Below are the code and all the weights of a small trained network. Each question names an input and a target symbol and asks about switching units off, where a switched-off unit gives its printed mean instead of its output.

import numpy as np


def w(rows, s, z=0):
    codes = np.array(rows[::2]) - 128.0
    scale = np.full(codes.shape[1], s)
    scale[-1] = z or s
    return codes * scale


def f(y):
    return y / 2 * (1 + np.tanh(0.7978845608 * (y + 0.044715 * y**3)))


def softmax(a):
    e = np.exp(a - a.max(-1, keepdims=True))
    return e / e.sum(-1, keepdims=True)


def log_softmax(a):
    a = a - a.max(-1, keepdims=True)
    return a - np.log(np.exp(a).sum(-1, keepdims=True))


def net(x, mask):
    ids = ['βγδεζλξπτ'.index(c) for c in x.split()]
    T = len(ids)
    res = E[ids] + P[:T]
    q, k, v = (res @ M[0].T for M in (Q, K, V))
    z = softmax(np.where(np.tri(T) > 0, q @ k.T / 2**0.5, -1e9)) @ v
    res = res + np.where(mask[0], z, O[0][:, -1]) @ O[0][:, :-1]
    y = f(res @ A[0][:, :-1].T + A[0][:, -1])
    res = res + np.where(mask[1:25], y, B[0][:, -1]) @ B[0][:, :-1]
    return log_softmax(res[-1] @ U[:, :-1].T + U[:, -1])


Q, K, V, O, A, B = {}, {}, {}, {}, {}, {}
E = w([
[90,176,150],'β',
[53,113,172],'γ',
[96,255,48],'δ',
[5,158,34],'ε',
[50,167,150],'ζ',
[78,178,133],'λ',
[66,176,145],'ξ',
[143,254,112],'π',
[77,165,143],'τ',
],0.009)
P = w([
[110,132,250],'0',
[126,190,141],'1',
[108,159,131],'2',
[106,152,120],'3',
[116,143,113],'4',
[117,141,107],'5',
[101,121,109],'6',
[111,128,104],'7',
[116,138,98],'8',
[106,118,102],'9',
[89,108,100],'10',
[99,110,102],'11',
],0.015)
Q[0] = w([
[247,65,127],'h0',
[192,135,60],'h0',
],0.014)
K[0] = w([
[150,103,5],'h0',
[172,163,149],'h0',
],0.015)
V[0] = w([
[44,95,85],'h0',
[131,249,75],'h0',
],0.018)
O[0] = w([
[110,253,101,32],'h0',
[21,83,137,254],'h0',
],0.016,0.004)
A[0] = w([
[113,108,130,116],'n0',
[149,164,125,78],'n1',
[131,58,122,91],'n2',
[130,168,254,107],'n3',
[134,164,129,122],'n4',
[139,118,89,103],'n5',
[160,116,70,115],'n6',
[116,61,202,115],'n7',
[156,130,103,96],'n8',
[100,86,23,146],'n9',
[133,131,113,116],'n10',
[174,114,185,184],'n11',
[160,183,139,56],'n12',
[157,168,113,2],'n13',
[65,176,137,150],'n14',
[224,148,180,157],'n15',
[98,86,182,171],'n16',
[154,142,94,96],'n17',
[115,149,107,109],'n18',
[127,112,51,118],'n19',
[198,90,74,48],'n20',
[72,74,184,158],'n21',
[167,128,89,144],'n22',
[163,127,97,100],'n23',
],0.011,0.0051)
B[0] = w([
[131,134,140,150],'n0',
[114,83,150,133],'n1',
[124,146,165,166],'n2',
[5,91,105,137],'n3',
[99,103,109,137],'n4',
[105,107,145,125],'n5',
[89,112,136,129],'n6',
[160,186,155,198],'n7',
[92,126,151,124],'n8',
[150,34,150,203],'n9',
[116,117,127,125],'n10',
[112,151,61,136],'n11',
[131,89,128,139],'n12',
[113,92,118,130],'n13',
[115,207,41,207],'n14',
[218,227,138,149],'n15',
[171,142,121,208],'n16',
[111,110,136,130],'n17',
[137,84,120,139],'n18',
[111,40,155,144],'n19',
[117,134,84,132],'n20',
[199,167,104,248],'n21',
[83,126,135,133],'n22',
[91,143,118,127],'n23',
],0.014,0.013)
U = w([
[157,233,154,187],'β',
[213,97,2,181],'γ',
[130,145,137,105],'δ',
[119,124,142,149],'ε',
[143,136,127,50],'ζ',
[194,131,158,1],'λ',
[117,141,150,123],'ξ',
[110,166,170,105],'π',
[84,170,79,48],'τ',
],0.008,0.0063)

Each question gives the input, a string of symbols that net reads in full, and the target symbol t.
The units are the heads (2 rows each of Q, K, V and O) and the neurons (one row each of A and B). Each row of codes is followed by its name. A weight is (code - 128) times the scale printed after its matrix; where a second scale follows, it is the last column's (O, A, B and U).
mask holds one flag per unit, heads first, then neurons. A switched-off unit (its flag False) gives its mean, the last column of its rows in O or B, instead of its output. The means were averaged over made-up inputs and are rounded, as every weight is.
A unit's drop is (log p(t) with every unit on - log p(t) with that unit switched off) / (log p(t) with every unit on - log p(t) with every unit switched off).
The circuit of an input: a set's keep is (log p(t) with only the set's units on - log p(t) with every unit switched off) / (log p(t) with every unit on - log p(t) with every unit switched off). Starting from the 12 units with the biggest drops (on a tie, the unit counted first), units are removed one at a time, each time the one whose removal leaves the highest keep (on an exact tie, the one counted first), for as long as the keep stays at least 0.8.
circuit, biggest first: the units of the circuit, biggest drop first
most important unit: the unit with the biggest drop
k most important neurons: the k neurons with the biggest drops, biggest first
drop of u: that unit's drop, to one decimal
input ε ξ δ ξ β δ λ ξ δ π γ, target τ: circuit, biggest first => (h0 n21 n14 n7)
input ε δ τ γ γ π ε λ ε β, target τ: circuit, biggest first => (h0 n21 n14 n7)
input ε λ π π δ δ, target τ: circuit, biggest first => (h0 n21 n14)
input π τ ε τ γ δ δ, target λ: 3 most important neurons => (n14 n2 n7)
input π τ ζ λ ε ε δ δ δ δ γ, target β: 2 most important neurons => (n7 n2)
input γ δ λ δ ε λ, target β: 2 most important neurons => (n15 n9)
input π δ δ δ π δ δ δ ε, target λ: 3 most important neurons => (n2 n14 n7)
input γ δ ε δ ε δ δ ξ, target β: 2 most important neurons => (n15 n9)
input ε δ π δ ε ε δ τ λ, target τ: circuit, biggest first => (h0 n21 n14 n7)
input π δ δ δ λ δ δ τ δ δ β, target λ: most important unit => h0
input π τ ε ε τ δ ε ε ε γ β ζ, target λ: drop of h0 => 0.8
input ε β β π ξ, target τ: drop of h0 => 1.0
input ε τ π, target τ: drop of n21 => 0.2
input ε ε π δ ε, target τ: drop of n21 => 0.6
input π ζ ξ δ π δ ε, target λ: most important neuron => (n2)
